[128 = 0]

[101 128 121 134 114 112 141  98 122 114 127 107 130 126 109 137 100 141
 166 125  83 126 126 126 142 122 139 140 111 116 119 116 177 117 123 132
 117 148 110 156 179 178 129 154 122 132 128 101 115 145 130 119 139 108
 132 126 128 120 158 130 143 135 123 132 128 134 132 128 155 136 136 138
 135] : <39> & F
[163 119 139 117 121 137 147 163 122 160 128 134 107 127 125 111 166 119
 142 122  85 135 123 119 108 105 131 153 113 136 117 119  99 105 129 126
 126  99 161 106  72 140 134 143 152 111 149 117 138 117 125 116 103 143
 120 128 129 144 115 150 102 124 123 141 127 109   9 132 126 143 107 127
 121] : <44> & V
[ 86 132 127 136  91 115 115  72 145 125 116 119 143 141 123 112 134 156
 151 114 164 129 114 126 131 108 110 165 127 120  75 107 159  82 121 133
 130  82 217 150 135 157 135 150 121 130 125 100  92 179 127 131 110 103
 142 124 135 133 136 145 152 108 133 149 128 144 134 126  83 129 157 141
 136] : <39> & F
[142 123 121  92 148 150 121 181 122 137 108 133 104  98 144 113 171 108
 128 136 125 101 133 104  98 140 120 148 115  98  98 130 123 162 133 121
 119 125  56  88 126 161 142 127 141 166 131 133 105  21 133 128 149 106
 116 135 121 155 128 152 101  92 130 157 130 106  63 134  80 131  97 132
 144] : <44> & F
[136 133 119 139 149 124 103 108 148 110 125 133 131 148 138 116 117 124
 111 139 181 131  95 120 114 146 127 105 144 124  93 132 120 107 118 122
 138  88  93 129  75 141 129 102 112 152 134 128 138 167 140 131 120 149
 130 131 152 123 121 122 142 116 124 143 142 137 161 132   9 120 105 127
 125] : <35> & C
[120 134 116 140 130 116 117 118 127 132 148 121 137 130 110 105  84 173
 138 108 170 124 122 142 111 116 123 151 119  88 102 121 188 117 118 144
 138  90 106 103  89 196 130 128 129 188 129 133 113 185 141 134  79 147
 135 122 139 135 147 141 146 151 124 135 131 118  41 130  89 132 118 130
 128] : <39> & Z
[157 141 131 132 175 138 128 199 120 132 145 146 121 124 124 130 158 106
 145 124 121 124 147 141 122 158 133 140 122 130  86 125  58 117 130 126
 143 111  17 101 101 180 127 120 160 138 122 136 111  90 122 106 135 117
 120 128 137 144 135 148 102 141 124 125 142 127  51 129 192 122 124 128
 113] : <38> & C
[ 98 138 133 153 123 120 126 133 129 132 141 127 132 128 108 125 117 156
 138 119 158 133 143 136 122 128 117 184 128 130  89 118 145 118 122 141
 140  90 120 125 134 169 115 143 145 167 126 148  96 166 140 126  91 117
 134 115 135 133 142 148 131 154 118 123 130 116  41 126 127 125 150 132
 125] : <39> & F
[134 125 119 113 153 140 132 175 131 142 116 131 112 127 131 114 174  94
 144 120  97 116 127 114 116 149 118 143 122 116  64 117 118 123 133 127
 111 121  63 133 142 180 122 129 123 143 135 113 110  62 117 131 145 104
 110 132 160 143 103 154 123 116 126 141 137 114  36 130  71 132 112 130
 129] : <44> & F
[168 140 138 162 151 127 135 175 141 132 151 137 135 155 116 133 160 115
 160 118 113 129 124 137 121 127 123 171  90 153  31 112  59  25 130 128
 143  66 151  90  46 188 135 146 147  94 138 128 125 149 146 126  88 137
 145 137 130 164 130 141 130  98 112 161 135 147  14 136  88 129 113 127
 106] : <38> & C
[142 120 127 133 116 145 153 139 125 149 121 148 111  92 139 119 178 107
 132 115 118 136 134 108 119 142 113 144 134 124 141 130  95 146 133 129
 141  83 218 100  82 150 129 134 139 143 142 136 119 113 118 113 126 141
 122 125 126 142 121 166 119 174 124 122 135  86  34 123 193 129 121 122
 120] : <44> & Z
[132 116 113 166 122 125 140  65 123 105  95 107 115 132 124 130 144 120
 141 137  82 134 123  95 127 155 133 131 151 141  97 137 149 154 122 135
 128 123 252 192 133  94 129 111 109 152 136 111 141 152 117 137 129 125
 143 127 135 130 118 132 154 152 117 147 142 134 132 142  20 118 147 130
 133] : <35> & F
[140 109 120 112 130 139 149 141 120 128 106 128 100 104 137 117 191  95
 137 123 110 114 134 104 129 124 110 140 129 126 107 121 118 149 131 128
 121 134 205 126 143 125 125 127 129 120 131 123 120  47 119 123 147 108
 120 127 101 128 131 138 109 110 126 133 131 113  86 130 131 130 124 123
 146] : <44> & F
[150 130 121 125 147 137 136 204 122 118 122 122 112 111 120 123 168  98
 145 135  73 119 146 120 104 131 133 147 115 138  60 122 109 119 131 122
 105 129 110 104 130 153 124 137 133 113 129 141 119  54 127 129 117 115
 113 132 114 150 125 151  91 102 120 147 128 115  23 133  62 126 109 124
 128] : <44> & F
[125 125 106 110 163 146 140 178 131 120 110 120 115 125 128 124 164 107
 143 130 115 112 127 107 110 135 115 144 119  99  51 124 128 129 134 125
 116 129  73  98 133 167 131 125 126 137 130 129 107  50 129 140 132  98
 127 128 145 137 129 141 104 100 121 137 137 114  38 126  39 136 106 125
 147] : <44> & F
[143 139 114 136 163 148 122 174 136  79 148  94 117 105 126 121 115 149
 103 119 250 113 149 136 105 127 120 135 144 117  45 137 128 155 125 119
 135  92 157  52  87 118 107  95 154 172 124 177 127  91 138 153  95 123
 134 135 148 138 139 119 107 109 111 115 146 120  44 139  30 113 117 121
 141] : <35> & F
[ 92 123 130 142 107 108 131 116 145 105 137 107 166 138 112 119 108 141
 142 115 157 124 120 124 139 119 126 151 109 123  76  90 152  63 131 140
 122 123 217 125 168 185 117 167 109 113 117 115  98 152 121 131 123 118
 133 110 132 121 137 130 161 119 124 132 117 165 179 133 126 135 156 123
 131] : <39> & F
